Below is a small trained network, with its code and all its weights. Each question gives an input and a class and asks what happens when units are switched off, that is, made to give their printed mean instead of their output.

import numpy as np


def w(rows, s, z=0):
    codes = np.array(rows[::2]) - 128.0
    scale = np.full(codes.shape[1], s)
    scale[-1] = z or s
    return codes * scale


def norm(h):
    return h / np.sqrt((h * h).mean(-1, keepdims=True) + 1e-5)


def f(y):
    return np.maximum(y, 0)


def log_softmax(a):
    a = a - a.max(-1, keepdims=True)
    return a - np.log(np.exp(a).sum(-1, keepdims=True))


def net(x, mask):
    res = np.array(x, float).reshape(1, 5) / 4 @ E
    u = 0
    for l in range(2):
        y = f(norm(res) @ A[l][:, :-1].T + A[l][:, -1])
        res = res + np.where(mask[u : u + 6], y, B[l][:, -1]) @ B[l][:, :-1]
        u += 6
    return log_softmax(norm(res)[-1] @ U[:, :-1].T + U[:, -1])


A, B = {}, {}
E = w([
[151,15,241,132,101,134],'x0',
[182,148,191,121,195,68],'x1',
[235,49,58,2,171,177],'x2',
[124,131,130,124,131,134],'x3',
[204,123,69,203,114,107],'x4',
],0.006)
A[0] = w([
[94,199,173,198,92,174,2],'L0N0',
[136,167,173,105,184,64,68],'L0N1',
[78,203,35,135,217,96,16],'L0N2',
[219,179,139,172,167,58,128],'L0N3',
[95,117,185,157,93,118,159],'L0N4',
[80,125,53,168,2,161,100],'L0N5',
],0.01,0.0043)
B[0] = w([
[145,132,73,73,173,141,211],'L0N0',
[90,135,155,80,75,159,193],'L0N1',
[93,9,194,158,110,95,239],'L0N2',
[152,194,146,142,85,133,253],'L0N3',
[161,117,106,137,146,80,232],'L0N4',
[131,163,190,114,105,136,246],'L0N5',
],0.014,0.0053)
A[1] = w([
[70,194,152,237,166,83,228],'L1N0',
[232,98,187,229,124,122,249],'L1N1',
[133,160,165,101,37,255,138],'L1N2',
[126,202,153,125,104,102,93],'L1N3',
[89,80,186,24,239,104,87],'L1N4',
[163,117,39,103,148,142,88],'L1N5',
],0.0078,0.0011)
B[1] = w([
[201,20,1,10,170,156,203],'L1N0',
[8,79,48,159,96,156,253],'L1N1',
[182,212,145,188,106,22,216],'L1N2',
[218,188,150,126,139,174,199],'L1N3',
[59,186,59,194,135,115,239],'L1N4',
[171,148,86,110,142,36,156],'L1N5',
],0.0082,0.0064)
U = w([
[86,15,125,137,137,87,154],'0',
[179,123,50,36,218,119,166],'1',
[144,212,193,96,58,109,93],'2',
[120,146,110,135,140,89,233],'3',
[103,167,98,130,120,146,234],'4',
[124,135,144,118,154,189,54],'5',
[164,112,214,182,252,209,1],'6',
[167,115,210,170,251,217,12],'7',
],0.013,0.0069)

Each question gives the input, the list of numbers given to net, and the class t.
The units are the neurons (one row each of A and B). Each row of codes is followed by its name. A weight is (code - 128) times the scale printed after its matrix; where a second scale follows, it is the last column's (A, B and U).
mask holds one flag per neuron, layer by layer. A switched-off neuron (its flag False) gives its mean, the last column of its row in B, instead of its output. The means were averaged over made-up inputs and are rounded, as every weight is.
A unit's drop is (log p(t) with every unit on - log p(t) with that unit switched off) / (log p(t) with every unit on - log p(t) with every unit switched off).
The circuit of an input: a set's keep is (log p(t) with only the set's units on - log p(t) with every unit switched off) / (log p(t) with every unit on - log p(t) with every unit switched off). Starting from all 12 units, units are removed one at a time, each time the one whose removal leaves the highest keep (on an exact tie, the one counted first), for as long as the keep stays at least 0.8.
circuit, biggest first: the units of the circuit, biggest drop first
unit that matters most: the unit with the biggest drop
k most important neurons: the k neurons with the biggest drops, biggest first
top k neurons in layer l: the k neurons of layer l with the biggest drops, biggest first
input [5,1,0,6,8], class 4: 3 most important neurons -> [L0N2 L0N3 L1N1]
input [6,-8,3,-7,5], class 2: unit that matters most -> L0N5
input [-4,-6,-8,5,-1], class 1: 2 most important neurons -> [L1N0 L0N0]
input [-6,-7,-8,7,8], class 1: circuit, biggest first -> [L1N0 L0N0]
input [-5,-6,5,3,6], class 2: 4 most important neurons -> [L0N5 L0N4 L1N2 L1N0]
input [5,-6,4,3,-5], class 2: top 2 neurons in layer 0 -> [L0N2 L0N0]
input [-8,-7,-2,3,-4], class 0: 2 most important neurons -> [L0N2 L0N3]
input [0,-6,6,8,-6], class 3: top 3 neurons in layer 0 -> [L0N0 L0N4 L0N3]
input [3,-3,3,-2,-6], class 4: 4 most important neurons -> [L0N2 L1N4 L0N3 L0N5]
input [-6,0,-6,0,6], class 0: 3 most important neurons -> [L0N2 L1N0 L1N1]
input [-7,-7,-6,-2,-3], class 0: top 3 neurons in layer 0 -> [L0N2 L0N3 L0N1]
input [-5,1,5,-1,4], class 0: top 2 neurons in layer 0 -> [L0N2 L0N0]
input [5,6,3,-3,-2], class 2: 2 most important neurons -> [L0N1 L0N2]
input [-1,6,5,-8,-8], class 3: circuit, biggest first -> [L1N4]
input [7,8,-1,-7,1], class 2: 3 most important neurons -> [L0N1 L0N3 L0N2]
input [3,4,0,-3,2], class 2: 2 most important neurons -> [L0N1 L0N3]
input [2,5,6,-7,1], class 3: circuit, biggest first -> [L1N0 L0N0]
input [-7,-5,3,-4,-4], class 0: 2 most important neurons -> [L0N2 L0N3]
input [1,-8,-1,1,-8], class 2: top 2 neurons in layer 0 -> [L0N5 L0N2]
input [7,-8,-8,-6,-5], class 1: 2 most important neurons -> [L0N4 L1N0]
input [-1,8,6,6,-2], class 2: unit that matters most -> L0N1
input [-7,0,-8,8,-6], class 1: 3 most important neurons -> [L1N0 L0N0 L1N1]
input [-8,-4,-6,3,3], class 0: 2 most important neurons -> [L0N2 L1N0]
input [2,1,6,4,8], class 4: top 2 neurons in layer 1 -> [L1N0 L1N1]
input [-7,8,-8,8,-8], class 1: top 2 neurons in layer 0 -> [L0N0 L0N5]
